Below is a small trained network, with its code and all its weights. Each question gives an input and a target symbol and asks what happens when units are switched off, that is, made to give their printed mean instead of their output.

import numpy as np


def w(rows, s, z=0):
    codes = np.array(rows[::2]) - 128.0
    scale = np.full(codes.shape[1], s)
    scale[-1] = z or s
    return codes * scale


def norm(h):
    return h / np.sqrt((h * h).mean(-1, keepdims=True) + 1e-5)


def f(y):
    return np.maximum(y, 0)


def softmax(a):
    e = np.exp(a - a.max(-1, keepdims=True))
    return e / e.sum(-1, keepdims=True)


def log_softmax(a):
    a = a - a.max(-1, keepdims=True)
    return a - np.log(np.exp(a).sum(-1, keepdims=True))


def net(x, mask):
    ids = ['ΞΠΦΩαβδεζηθλμστ'.index(c) for c in x.split()]
    T = len(ids)
    res = E[ids] + P[:T]
    u = 0
    for l in range(2):
        r = norm(res)
        for j in range(2):
            rows = slice(4 * j, 4 * j + 4)
            q, k, v = (r @ M[l][rows].T for M in (Q, K, V))
            z = softmax(np.where(np.tri(T) > 0, q @ k.T / 4**0.5, -1e9)) @ v
            o = O[l][rows]
            res = res + np.where(mask[u + j], z, o[:, -1]) @ o[:, :-1]
        u += 2
        y = f(norm(res) @ A[l][:, :-1].T + A[l][:, -1])
        res = res + np.where(mask[u : u + 4], y, B[l][:, -1]) @ B[l][:, :-1]
        u += 4
    return log_softmax(norm(res)[-1] @ U[:, :-1].T + U[:, -1])


Q, K, V, O, A, B = {}, {}, {}, {}, {}, {}
E = w([
[106,146,165],'Ξ',
[88,81,135],'Π',
[105,86,157],'Φ',
[195,148,125],'Ω',
[188,151,98],'α',
[102,108,108],'β',
[129,145,150],'δ',
[95,92,98],'ε',
[130,169,173],'ζ',
[51,162,128],'η',
[192,150,116],'θ',
[131,148,153],'λ',
[197,140,152],'μ',
[145,144,159],'σ',
[148,250,108],'τ',
],0.018)
P = w([
[73,177,251],'0',
[98,164,192],'1',
[96,152,164],'2',
[85,142,160],'3',
[85,147,146],'4',
[84,140,136],'5',
[84,138,140],'6',
[76,132,142],'7',
[76,135,134],'8',
[71,131,125],'9',
[69,132,130],'10',
[60,132,120],'11',
[52,130,129],'12',
[47,134,109],'13',
],0.003)
Q[0] = w([
[180,136,167],'L0H1',
[106,232,77],'L0H1',
[179,2,50],'L0H1',
[163,63,50],'L0H1',
[204,70,81],'L0H2',
[169,125,80],'L0H2',
[118,81,72],'L0H2',
[66,162,193],'L0H2',
],0.0095)
K[0] = w([
[76,135,106],'L0H1',
[75,163,194],'L0H1',
[194,11,109],'L0H1',
[129,3,203],'L0H1',
[153,44,179],'L0H2',
[164,100,159],'L0H2',
[199,150,255],'L0H2',
[11,162,134],'L0H2',
],0.0088)
V[0] = w([
[160,176,50],'L0H1',
[59,9,157],'L0H1',
[208,58,241],'L0H1',
[76,9,55],'L0H1',
[238,3,96],'L0H2',
[201,43,201],'L0H2',
[28,210,81],'L0H2',
[145,164,165],'L0H2',
],0.0073)
O[0] = w([
[88,140,57,77],'L0H1',
[122,131,239,98],'L0H1',
[138,2,175,210],'L0H1',
[101,145,208,2],'L0H1',
[148,122,167,72],'L0H2',
[199,114,96,166],'L0H2',
[76,197,135,110],'L0H2',
[122,101,159,166],'L0H2',
],0.008,0.004)
A[0] = w([
[145,19,68,151],'L0N1',
[154,99,212,248],'L0N2',
[107,168,1,181],'L0N3',
[11,157,172,241],'L0N4',
],0.0062,0.0016)
B[0] = w([
[137,116,255,254],'L0N1',
[182,169,176,227],'L0N2',
[115,148,228,206],'L0N3',
[139,139,241,200],'L0N4',
],0.0081,0.0041)
Q[1] = w([
[151,250,178],'L1H1',
[2,146,148],'L1H1',
[127,35,65],'L1H1',
[126,39,144],'L1H1',
[88,171,90],'L1H2',
[110,155,102],'L1H2',
[207,110,93],'L1H2',
[123,176,156],'L1H2',
],0.012)
K[1] = w([
[79,233,203],'L1H1',
[2,153,45],'L1H1',
[197,45,12],'L1H1',
[133,27,192],'L1H1',
[159,235,158],'L1H2',
[119,187,98],'L1H2',
[82,79,221],'L1H2',
[140,169,172],'L1H2',
],0.0091)
V[1] = w([
[146,138,62],'L1H1',
[180,254,236],'L1H1',
[212,178,187],'L1H1',
[6,75,74],'L1H1',
[25,109,137],'L1H2',
[138,171,81],'L1H2',
[209,208,113],'L1H2',
[89,149,115],'L1H2',
],0.0083)
O[1] = w([
[120,129,98,62],'L1H1',
[107,25,27,254],'L1H1',
[62,76,23,228],'L1H1',
[108,175,229,15],'L1H1',
[255,157,201,95],'L1H2',
[153,15,73,60],'L1H2',
[105,133,23,116],'L1H2',
[239,61,158,84],'L1H2',
],0.0046,0.0066)
A[1] = w([
[131,98,236,162],'L1N1',
[254,218,61,212],'L1N2',
[87,182,22,87],'L1N3',
[140,209,212,2],'L1N4',
],0.0069,0.0038)
B[1] = w([
[69,141,58,253],'L1N1',
[213,253,123,242],'L1N2',
[195,167,120,159],'L1N3',
[42,92,60,136],'L1N4',
],0.0061,0.0044)
U = w([
[70,150,47,232],'Ξ',
[124,179,183,170],'Π',
[132,115,124,105],'Φ',
[124,126,125,13],'Ω',
[164,22,106,127],'α',
[96,228,61,192],'β',
[154,155,235,134],'δ',
[129,123,130,43],'ε',
[77,247,174,254],'ζ',
[110,85,32,124],'η',
[116,141,111,42],'θ',
[115,87,96,67],'λ',
[116,86,81,82],'μ',
[175,102,238,84],'σ',
[102,137,127,143],'τ',
],0.014,0.0035)

Each question gives the input, a string of symbols that net reads in full, and the target symbol t.
The units are the heads (4 rows each of Q, K, V and O) and the neurons (one row each of A and B). Each row of codes is followed by its name. A weight is (code - 128) times the scale printed after its matrix; where a second scale follows, it is the last column's (O, A, B and U).
mask holds one flag per unit, layer by layer, with each layer's heads first. A switched-off unit (its flag False) gives its mean, the last column of its rows in O or B, instead of its output. The means were averaged over made-up inputs and are rounded, as every weight is.
A unit's drop is (log p(t) with every unit on - log p(t) with that unit switched off) / (log p(t) with every unit on - log p(t) with every unit switched off).
The circuit of an input: a set's keep is (log p(t) with only the set's units on - log p(t) with every unit switched off) / (log p(t) with every unit on - log p(t) with every unit switched off). Starting from all 12 units, units are removed one at a time, each time the one whose removal leaves the highest keep (on an exact tie, the one counted first), for as long as the keep stays at least 0.8.
circuit, biggest first: the units of the circuit, biggest drop first
k most important neurons: the k neurons with the biggest drops, biggest first
heads that matter: for each layer, one digit per head in row order, 1 if its drop is at least 0.15 and else 0, layers parted by /
drop when u is switched off: that unit's drop, to one decimal
input μ ζ Φ Φ Φ, target σ: heads that matter : 10 / 10
input μ μ Φ Φ α, target σ: circuit, biggest first : (L0H1)
input Π σ ε Π μ θ μ Π Φ μ β, target α: heads that matter : 11 / 00
input β θ θ σ, target Ξ: heads that matter : 01 / 00
input Φ μ Ω Π Φ Ω, target σ: heads that matter : 11 / 00
input ε τ σ α Φ ε τ μ σ μ Φ μ τ Ξ, target β: heads that matter : 10 / 00
input μ Π Π ε Ω Φ μ Φ Ξ ζ λ ζ, target η: heads that matter : 00 / 10
input Φ Φ Φ τ ζ μ μ Φ Ξ μ ε μ Ξ, target β: heads that matter : 11 / 01
input Π Π Φ θ, target σ: heads that matter : 10 / 00
input τ Π λ Φ δ, target β: heads that matter : 10 / 00
input Π μ μ, target α: heads that matter : 10 / 10
input ζ η η Φ Π θ μ ε δ ζ μ σ, target ζ: heads that matter : 01 / 00
input α Π λ θ μ α α α Π ε α Ω β δ, target Ξ: heads that matter : 11 / 00
input Φ λ β ζ, target Ξ: circuit, biggest first : (L1H1)
input μ ζ μ ζ σ σ, target α: 2 most important neurons : (L0N1, L1N1)
input η Φ ζ β μ α α Φ τ ζ, target β: drop when L0H2 is switched off : 0.1
input Ξ μ τ σ, target β: drop when L0H1 is switched off : 0.6
input μ Φ Ω τ Π θ μ α λ Φ Π λ, target β: drop when L1N3 is switched off : 0.0
